Below is a small trained network, with its code and all its weights. Each question gives an input and a class and asks what happens when units are switched off, that is, made to give their printed mean instead of their output.

import numpy as np


def w(rows, s, z=0):
    codes = np.array(rows[::2]) - 128.0
    scale = np.full(codes.shape[1], s)
    scale[-1] = z or s
    return codes * scale


def norm(h):
    return h / np.sqrt((h * h).mean(-1, keepdims=True) + 1e-5)


def f(y):
    return np.maximum(y, 0)


def log_softmax(a):
    a = a - a.max(-1, keepdims=True)
    return a - np.log(np.exp(a).sum(-1, keepdims=True))


def net(x, mask):
    res = np.array(x, float).reshape(1, 2) / 4 @ E
    u = 0
    for l in range(2):
        y = f(norm(res) @ A[l][:, :-1].T + A[l][:, -1])
        res = res + np.where(mask[u : u + 7], y, B[l][:, -1]) @ B[l][:, :-1]
        u += 7
    return log_softmax(norm(res)[-1] @ U[:, :-1].T + U[:, -1])


A, B = {}, {}
E = w([
[73,158,167,167,120,80],'x0',
[111,20,8,127,233,79],'x1',
],0.012)
A[0] = w([
[122,218,136,215,137,124,145],'0.n1',
[228,101,110,21,105,217,59],'0.n2',
[110,90,123,93,22,46,5],'0.n3',
[69,140,117,115,177,92,157],'0.n4',
[110,193,124,255,92,72,138],'0.n5',
[106,141,154,161,104,135,44],'0.n6',
[149,195,217,124,139,84,134],'0.n7',
],0.0092,0.012)
B[0] = w([
[112,122,76,130,181,137,236],'0.n1',
[188,75,166,193,77,42,229],'0.n2',
[239,226,14,242,248,230,128],'0.n3',
[151,208,121,102,115,140,233],'0.n4',
[187,76,154,153,76,77,247],'0.n5',
[54,62,46,83,246,106,128],'0.n6',
[115,162,87,100,166,137,253],'0.n7',
],0.013,0.0058)
A[1] = w([
[35,87,148,89,74,136,6],'1.n1',
[135,158,236,146,40,224,125],'1.n2',
[172,77,204,250,95,140,130],'1.n3',
[91,17,86,118,190,141,159],'1.n4',
[3,90,111,5,176,115,51],'1.n5',
[229,171,52,121,152,169,85],'1.n6',
[31,99,107,82,171,129,74],'1.n7',
],0.011,0.012)
B[1] = w([
[240,206,35,214,222,36,128],'1.n1',
[181,114,60,114,212,127,241],'1.n2',
[58,79,157,130,36,112,240],'1.n3',
[186,153,148,130,106,104,253],'1.n4',
[98,229,84,91,181,185,151],'1.n5',
[9,103,173,152,95,188,222],'1.n6',
[169,171,176,152,163,166,147],'1.n7',
],0.015,0.0067)
U = w([
[233,61,85,163,84,39,227],'0',
[189,200,42,75,232,216,117],'1',
[47,64,174,151,42,167,123],'2',
[128,129,243,5,195,115,5],'3',
],0.018,0.012)

Each question gives the input, the list of numbers given to net, and the class t.
The units are the neurons (one row each of A and B). Each row of codes is followed by its name. A weight is (code - 128) times the scale printed after its matrix; where a second scale follows, it is the last column's (A, B and U).
mask holds one flag per neuron, layer by layer. A switched-off neuron (its flag False) gives its mean, the last column of its row in B, instead of its output. The means were averaged over made-up inputs and are rounded, as every weight is.
A unit's drop is (log p(t) with every unit on - log p(t) with that unit switched off) / (log p(t) with every unit on - log p(t) with every unit switched off).
The circuit of an input: a set's keep is (log p(t) with only the set's units on - log p(t) with every unit switched off) / (log p(t) with every unit on - log p(t) with every unit switched off). Starting from the 12 units with the biggest drops (on a tie, the unit counted first), units are removed one at a time, each time the one whose removal leaves the highest keep (on an exact tie, the one counted first), for as long as the keep stays at least 0.8.
units of the circuit, in order: the units of the circuit, biggest drop first
unit that matters most: the unit with the biggest drop
top k neurons: the k neurons with the biggest drops, biggest first
top k neurons in layer l: the k neurons of layer l with the biggest drops, biggest first
input [-1,-3], class 2: top 2 neurons in layer 0 => [0.n7, 0.n1]
input [-3,-6], class 1: units of the circuit, in order => [1.n2]
input [3,3], class 2: top 2 neurons => [0.n4, 0.n2]
input [-1,8], class 1: units of the circuit, in order => [0.n2, 1.n5]
input [5,-5], class 0: top 4 neurons => [0.n5, 0.n4, 1.n5, 1.n6]
input [4,-3], class 0: top 4 neurons => [0.n5, 1.n6, 0.n4, 0.n7]
input [7,-2], class 0: top 2 neurons => [0.n5, 1.n6]
input [-6,-8], class 1: top 2 neurons => [1.n2, 0.n5]
input [-3,-3], class 2: top 4 neurons => [1.n3, 0.n2, 0.n5, 0.n7]
input [5,-3], class 0: top 4 neurons => [0.n5, 1.n6, 0.n7, 0.n2]
input [-2,7], class 1: top 3 neurons => [0.n2, 0.n5, 1.n5]
input [-2,3], class 2: top 2 neurons in layer 0 => [0.n1, 0.n7]
input [2,-2], class 2: top 4 neurons in layer 0 => [0.n5, 0.n2, 0.n1, 0.n7]
input [-5,-7], class 1: unit that matters most => 1.n2
input [7,-5], class 0: top 2 neurons in layer 1 => [1.n6, 1.n2]
input [6,-4], class 0: top 2 neurons in layer 0 => [0.n5, 0.n2]
input [2,0], class 2: top 3 neurons in layer 0 => [0.n4, 0.n2, 0.n1]
input [6,-5], class 0: top 3 neurons => [0.n5, 1.n6, 0.n4]
input [8,-2], class 0: top 2 neurons in layer 0 => [0.n5, 0.n7]
input [2,-1], class 2: unit that matters most => 1.n6
input [-1,4], class 1: top 2 neurons in layer 0 => [0.n2, 0.n5]
input [2,1], class 2: top 2 neurons in layer 0 => [0.n2, 0.n4]
input [4,-8], class 1: top 2 neurons in layer 0 => [0.n2, 0.n7]
input [1,-1], class 2: top 4 neurons => [1.n6, 0.n5, 0.n2, 0.n7]
input [-1,3], class 2: top 2 neurons => [1.n6, 0.n4]
input [-3,8], class 1: top 2 neurons => [0.n2, 0.n5]
